Below is a small trained network, with its code and all its weights. Each question gives an input and a target symbol and asks what happens when units are switched off, that is, made to give their printed mean instead of their output.

import numpy as np


def w(rows, s, z=0):
    codes = np.array(rows[::2]) - 128.0
    scale = np.full(codes.shape[1], s)
    scale[-1] = z or s
    return codes * scale


def norm(h):
    return h / np.sqrt((h * h).mean(-1, keepdims=True) + 1e-5)


def f(y):
    return y / 2 * (1 + np.tanh(0.7978845608 * (y + 0.044715 * y**3)))


def softmax(a):
    e = np.exp(a - a.max(-1, keepdims=True))
    return e / e.sum(-1, keepdims=True)


def log_softmax(a):
    a = a - a.max(-1, keepdims=True)
    return a - np.log(np.exp(a).sum(-1, keepdims=True))


def net(x, mask):
    ids = ['ΓΔΞΦΨαβεηθμπω'.index(c) for c in x.split()]
    T = len(ids)
    res = E[ids] + P[:T]
    u = 0
    for l in range(3):
        r = norm(res)
        for j in range(3):
            rows = slice(2 * j, 2 * j + 2)
            q, k, v = (r @ M[l][rows].T for M in (Q, K, V))
            z = softmax(np.where(np.tri(T) > 0, q @ k.T / 2**0.5, -1e9)) @ v
            o = O[l][rows]
            res = res + np.where(mask[u + j], z, o[:, -1]) @ o[:, :-1]
        u += 3
        y = f(norm(res) @ A[l][:, :-1].T + A[l][:, -1])
        res = res + np.where(mask[u : u + 4], y, B[l][:, -1]) @ B[l][:, :-1]
        u += 4
    return log_softmax(norm(res)[-1] @ U[:, :-1].T + U[:, -1])


Q, K, V, O, A, B = {}, {}, {}, {}, {}, {}
E = w([
[231,65,69,158,116],'Γ',
[87,118,18,230,5],'Δ',
[76,121,196,91,93],'Ξ',
[192,146,91,88,118],'Φ',
[234,118,177,116,132],'Ψ',
[210,206,164,145,208],'α',
[157,108,233,125,139],'β',
[149,143,108,69,93],'ε',
[71,177,204,109,194],'η',
[132,109,36,114,109],'θ',
[149,27,80,161,216],'μ',
[35,94,114,117,189],'π',
[76,88,79,88,116],'ω',
],0.014)
P = w([
[175,82,70,2,109],'0',
[132,96,110,36,103],'1',
[116,98,120,64,98],'2',
[111,101,125,87,97],'3',
[105,98,132,109,97],'4',
[103,97,135,126,97],'5',
[102,95,140,142,95],'6',
[102,96,143,154,94],'7',
[103,102,144,164,90],'8',
],0.0071)
Q[0] = w([
[202,199,202,255,152],'0.h1',
[60,100,169,113,219],'0.h1',
[162,28,76,38,141],'0.h2',
[162,114,238,89,3],'0.h2',
[84,94,152,90,123],'0.h3',
[68,52,114,143,154],'0.h3',
],0.0062)
K[0] = w([
[146,165,157,193,99],'0.h1',
[93,133,166,107,173],'0.h1',
[138,96,54,129,78],'0.h2',
[150,122,184,114,12],'0.h2',
[85,90,142,161,130],'0.h3',
[97,173,132,159,52],'0.h3',
],0.011)
V[0] = w([
[178,128,254,112,151],'0.h1',
[132,147,107,194,54],'0.h1',
[142,121,136,131,215],'0.h2',
[239,142,104,235,81],'0.h2',
[128,119,141,133,52],'0.h3',
[139,213,117,187,191],'0.h3',
],0.0066)
O[0] = w([
[90,132,2,115,106,228],'0.h1',
[102,156,199,103,25,3],'0.h1',
[85,147,147,180,108,171],'0.h2',
[45,104,144,77,111,32],'0.h2',
[171,140,135,185,82,88],'0.h3',
[80,198,159,218,189,73],'0.h3',
],0.0062,0.0034)
A[0] = w([
[154,99,134,79,48,121],'0.n1',
[138,152,247,67,147,248],'0.n2',
[43,127,110,71,113,142],'0.n3',
[241,143,50,119,119,222],'0.n4',
],0.011,0.0016)
B[0] = w([
[97,143,177,183,190,199],'0.n1',
[145,44,2,113,160,168],'0.n2',
[234,62,39,112,140,147],'0.n3',
[80,74,74,90,153,254],'0.n4',
],0.0089,0.0081)
Q[1] = w([
[157,81,117,91,158],'1.h1',
[181,160,112,62,132],'1.h1',
[201,127,159,20,114],'1.h2',
[124,132,74,113,182],'1.h2',
[171,151,156,122,181],'1.h3',
[118,247,153,136,84],'1.h3',
],0.014)
K[1] = w([
[213,150,85,130,33],'1.h1',
[254,126,53,50,191],'1.h1',
[133,126,86,86,178],'1.h2',
[84,228,91,233,39],'1.h2',
[125,235,158,208,130],'1.h3',
[119,226,135,30,203],'1.h3',
],0.0096)
V[1] = w([
[133,61,92,105,110],'1.h1',
[44,150,193,121,73],'1.h1',
[254,177,171,7,178],'1.h2',
[165,127,149,17,136],'1.h2',
[222,147,122,98,128],'1.h3',
[240,20,130,128,160],'1.h3',
],0.0076)
O[1] = w([
[117,34,198,254,187,217],'1.h1',
[211,207,78,126,215,2],'1.h1',
[49,186,41,137,144,110],'1.h2',
[51,129,48,108,176,132],'1.h2',
[97,12,121,144,55,110],'1.h3',
[74,188,48,21,144,253],'1.h3',
],0.006,0.0074)
A[1] = w([
[113,191,103,98,122,252],'1.n1',
[209,112,124,146,185,59],'1.n2',
[93,52,150,132,137,48],'1.n3',
[217,84,2,83,194,115],'1.n4',
],0.0095,0.0017)
B[1] = w([
[124,65,180,197,38,136],'1.n1',
[106,109,143,94,3,137],'1.n2',
[111,183,124,133,188,190],'1.n3',
[88,189,23,51,52,254],'1.n4',
],0.0072,0.0092)
Q[2] = w([
[124,255,164,121,159],'2.h1',
[175,153,193,143,137],'2.h1',
[66,86,80,54,195],'2.h2',
[75,181,79,180,42],'2.h2',
[103,204,82,149,147],'2.h3',
[91,97,131,166,192],'2.h3',
],0.012)
K[2] = w([
[188,33,139,153,238],'2.h1',
[95,148,181,209,102],'2.h1',
[78,234,211,251,1],'2.h2',
[210,75,210,96,201],'2.h2',
[182,86,203,112,125],'2.h3',
[64,72,160,157,194],'2.h3',
],0.009)
V[2] = w([
[138,92,87,206,2],'2.h1',
[23,100,124,55,103],'2.h1',
[214,117,202,146,130],'2.h2',
[147,204,97,136,106],'2.h2',
[181,103,145,244,141],'2.h3',
[44,235,157,178,158],'2.h3',
],0.0075)
O[2] = w([
[65,78,1,156,175,108],'2.h1',
[115,69,204,193,186,230],'2.h1',
[112,137,138,202,159,3],'2.h2',
[97,213,182,84,54,124],'2.h2',
[108,111,68,57,196,33],'2.h3',
[135,101,183,35,96,122],'2.h3',
],0.0089,0.012)
A[2] = w([
[252,161,22,149,135,223],'2.n1',
[28,100,145,98,81,161],'2.n2',
[140,144,3,66,123,105],'2.n3',
[165,255,182,51,135,5],'2.n4',
],0.0099,0.0034)
B[2] = w([
[34,118,136,224,162,129],'2.n1',
[129,133,101,180,142,246],'2.n2',
[137,7,141,34,164,178],'2.n3',
[175,181,88,98,202,125],'2.n4',
],0.015,0.012)
U = w([
[115,62,9,83,121,144],'Γ',
[66,145,52,232,185,108],'Δ',
[92,123,216,139,181,112],'Ξ',
[188,185,114,119,160,253],'Φ',
[138,145,108,136,109,122],'Ψ',
[134,135,143,103,25,166],'α',
[157,120,101,150,103,86],'β',
[160,141,91,141,118,118],'ε',
[116,142,149,107,42,154],'η',
[176,118,86,158,117,81],'θ',
[112,138,123,130,94,95],'μ',
[141,130,123,131,89,113],'π',
[152,136,99,144,123,84],'ω',
],0.012,0.0066)

Each question gives the input, a string of symbols that net reads in full, and the target symbol t.
The units are the heads (2 rows each of Q, K, V and O) and the neurons (one row each of A and B). Each row of codes is followed by its name. A weight is (code - 128) times the scale printed after its matrix; where a second scale follows, it is the last column's (O, A, B and U).
mask holds one flag per unit, layer by layer, with each layer's heads first. A switched-off unit (its flag False) gives its mean, the last column of its rows in O or B, instead of its output. The means were averaged over made-up inputs and are rounded, as every weight is.
A unit's drop is (log p(t) with every unit on - log p(t) with that unit switched off) / (log p(t) with every unit on - log p(t) with every unit switched off).
The circuit of an input: a set's keep is (log p(t) with only the set's units on - log p(t) with every unit switched off) / (log p(t) with every unit on - log p(t) with every unit switched off). Starting from the 12 units with the biggest drops (on a tie, the unit counted first), units are removed one at a time, each time the one whose removal leaves the highest keep (on an exact tie, the one counted first), for as long as the keep stays at least 0.8.
circuit, biggest first: the units of the circuit, biggest drop first
most important unit: the unit with the biggest drop
top k neurons: the k neurons with the biggest drops, biggest first
top k neurons in layer l: the k neurons of layer l with the biggest drops, biggest first
heads that matter: for each layer, one digit per head in row order, 1 if its drop is at least 0.15 and else 0, layers parted by /
input α α η π Φ β θ π, target Δ: circuit, biggest first => (0.n4, 2.n3)
input θ ω π Γ α β Ξ Ξ, target Δ: top 3 neurons => (0.n2, 0.n1, 0.n4)
input α α π Δ η θ, target α: circuit, biggest first => (1.h2, 0.h1, 2.n3)
input β θ μ μ ε α η θ β, target Δ: top neuron in layer 0 => (0.n2)
input η Ξ α θ Ξ π Ξ β, target Γ: heads that matter => 010 / 001 / 000
input α β μ ε π α α ω ω, target Δ: heads that matter => 111 / 101 / 000
input α η Δ π θ η β ω, target α: top 2 neurons => (1.n4, 1.n2)
input Ξ π α π, target Δ: top 2 neurons in layer 0 => (0.n2, 0.n1)
input π θ α θ α α α π π, target Ξ: top 2 neurons => (1.n4, 0.n2)
input Δ π η θ θ α Γ, target Δ: heads that matter => 100 / 000 / 010
input α θ Ξ α θ η, target Γ: top 2 neurons in layer 0 => (0.n3, 0.n2)
input α Δ π α α ε α, target α: top 2 neurons in layer 1 => (1.n4, 1.n2)
input Ξ β β π Γ Φ α π Ψ, target Δ: heads that matter => 100 / 100 / 100
input η Ψ η ω μ η θ α θ, target Δ: heads that matter => 100 / 000 / 000
input Δ θ α α Ξ β π Γ μ, target Δ: most important unit => 1.h2
input Γ α η α η, target Δ: top 3 neurons in layer 0 => (0.n3, 0.n1, 0.n4)
input β α Φ α η μ μ, target Δ: heads that matter => 011 / 100 / 100
input β α β α β β α, target Ξ: top 3 neurons in layer 0 => (0.n3, 0.n2, 0.n1)
input Ξ θ α α, target Δ: top 3 neurons => (0.n1, 0.n3, 2.n3)
input ω Δ θ α Δ β α η, target Γ: circuit, biggest first => (0.n2)
input Δ π β ω π η ω, target Δ: top 2 neurons => (2.n1, 1.n4)
input η η β Δ α Δ, target Δ: top 2 neurons => (0.n4, 0.n2)
input π α β α α α, target Φ: circuit, biggest first => (2.h1, 2.n4)
input Φ η Γ θ η Ξ α, target Γ: top 2 neurons => (0.n4, 0.n1)
input β π Ξ Ψ η Ξ, target Δ: heads that matter => 111 / 100 / 101
input β θ π η Ψ Ψ, target Δ: heads that matter => 110 / 000 / 000
input μ α α, target Δ: heads that matter => 111 / 000 / 000
input Δ β Φ Γ, target Δ: top 2 neurons => (0.n2, 0.n1)
input α Δ Φ Ψ π α β η, target α: top 3 neurons => (1.n4, 1.n2, 0.n3)
